Below are the code and all the weights of a small trained network. Each question names an input and a class and asks about switching units off, where a switched-off unit gives its printed mean instead of its output.

import numpy as np


def w(rows, s, z=0):
    codes = np.array(rows[::2]) - 128.0
    scale = np.full(codes.shape[1], s)
    scale[-1] = z or s
    return codes * scale


def f(y):
    return np.maximum(y, 0)


def log_softmax(a):
    a = a - a.max(-1, keepdims=True)
    return a - np.log(np.exp(a).sum(-1, keepdims=True))


def net(x, mask):
    res = np.array(x, float).reshape(1, 4) / 4 @ E
    y = f(res @ A[0][:, :-1].T + A[0][:, -1])
    res = res + np.where(mask, y, B[0][:, -1]) @ B[0][:, :-1]
    return log_softmax(res[-1] @ U[:, :-1].T + U[:, -1])


A, B = {}, {}
E = w([
[185,200,11,92],'x0',
[162,83,43,247],'x1',
[128,129,130,128],'x2',
[49,45,76,57],'x3',
],0.011)
A[0] = w([
[180,191,226,154,152],'N0',
[163,149,97,96,72],'N1',
[110,155,112,138,254],'N2',
[148,133,92,183,143],'N3',
[54,36,222,162,77],'N4',
[148,92,66,170,153],'N5',
[116,166,140,91,191],'N6',
[109,139,208,199,149],'N7',
[75,94,189,156,42],'N8',
[134,175,148,43,77],'N9',
[161,137,148,66,190],'N10',
[98,61,138,109,179],'N11',
[121,193,88,90,192],'N12',
[163,110,101,198,60],'N13',
[92,134,211,37,120],'N14',
[166,169,51,75,59],'N15',
[77,55,79,78,111],'N16',
[125,152,150,95,85],'N17',
[141,231,169,182,79],'N18',
[116,94,111,194,119],'N19',
[198,154,92,168,216],'N20',
[140,12,84,4,68],'N21',
[104,86,173,166,153],'N22',
[205,152,52,59,87],'N23',
[20,140,195,186,51],'N24',
[172,167,152,152,190],'N25',
[187,149,185,205,201],'N26',
[87,67,57,217,65],'N27',
[136,202,111,120,139],'N28',
[65,114,179,172,73],'N29',
],0.011,0.0081)
B[0] = w([
[79,135,51,167,224],'N0',
[196,108,102,187,159],'N1',
[89,2,140,89,216],'N2',
[123,108,197,117,204],'N3',
[162,121,95,144,235],'N4',
[73,52,173,187,223],'N5',
[72,40,173,158,186],'N6',
[178,105,87,55,210],'N7',
[192,177,100,129,176],'N8',
[136,117,187,222,179],'N9',
[77,65,166,150,189],'N10',
[108,107,77,103,200],'N11',
[155,45,96,120,209],'N12',
[133,120,154,198,185],'N13',
[125,66,133,209,225],'N14',
[194,153,143,146,200],'N15',
[67,204,29,197,206],'N16',
[142,117,143,209,149],'N17',
[74,225,86,186,191],'N18',
[85,103,181,167,189],'N19',
[93,88,117,106,254],'N20',
[101,224,94,173,210],'N21',
[181,80,104,98,195],'N22',
[213,82,124,184,218],'N23',
[178,110,83,190,187],'N24',
[59,142,65,122,202],'N25',
[86,127,88,115,238],'N26',
[125,143,173,175,221],'N27',
[137,98,92,117,182],'N28',
[199,102,124,147,176],'N29',
],0.0071,0.012)
U = w([
[238,107,85,125,117],'0',
[72,189,75,138,92],'1',
[111,120,254,189,64],'2',
[100,67,106,74,253],'3',
[90,79,132,27,213],'4',
[189,181,122,51,51],'5',
],0.013,0.0071)

Each question gives the input, the list of numbers given to net, and the class t.
The units are the neurons (one row each of A and B). Each row of codes is followed by its name. A weight is (code - 128) times the scale printed after its matrix; where a second scale follows, it is the last column's (A, B and U).
mask holds one flag per neuron, in row order. A switched-off neuron (its flag False) gives its mean, the last column of its row in B, instead of its output. The means were averaged over made-up inputs and are rounded, as every weight is.
A unit's drop is (log p(t) with every unit on - log p(t) with that unit switched off) / (log p(t) with every unit on - log p(t) with every unit switched off).
The circuit of an input: a set's keep is (log p(t) with only the set's units on - log p(t) with every unit switched off) / (log p(t) with every unit on - log p(t) with every unit switched off). Starting from the 12 units with the biggest drops (on a tie, the unit counted first), units are removed one at a time, each time the one whose removal leaves the highest keep (on an exact tie, the one counted first), for as long as the keep stays at least 0.8.
circuit, biggest first: the units of the circuit, biggest drop first
most important unit: the unit with the biggest drop
top k neurons: the k neurons with the biggest drops, biggest first
drop when u is switched off: that unit's drop, to one decimal
input [-8,2,5,-7], class 0: most important unit	N7
input [5,-4,-8,8], class 1: top 2 neurons	(N21; N16)
input [0,6,8,-6], class 3: circuit, biggest first	(N20; N26)
input [4,-4,1,4], class 0: circuit, biggest first	(N23; N20)
input [-5,-1,7,-7], class 1: circuit, biggest first	(N18; N0)
input [-3,-3,-3,-1], class 4: top 2 neurons	(N23; N16)
input [-3,-4,7,-3], class 3: circuit, biggest first	(N7; N27)
input [-6,5,2,8], class 1: circuit, biggest first	(N16; N21)
input [6,-6,-2,6], class 0: circuit, biggest first	(N23; N15)
input [3,4,3,-4], class 1: circuit, biggest first	(N18; N25)
input [-7,7,-5,-6], class 0: top 2 neurons	(N7; N22)
input [5,-7,4,-5], class 2: top 3 neurons	(N9; N6; N10)
input [-6,7,0,4], class 2: top 2 neurons	(N27; N19)
input [6,-8,-3,-6], class 2: most important unit	N9
input [5,1,2,4], class 0: top 2 neurons	(N23; N15)
input [-4,1,-1,-6], class 1: top 2 neurons	(N18; N0)
input [6,-2,7,-5], class 3: top 2 neurons	(N20; N25)
input [1,-3,0,-2], class 4: drop when N13 is switched off	0.1
input [0,0,3,7], class 1: drop when N16 is switched off	0.2
input [3,0,1,7], class 1: circuit, biggest first	(N21)
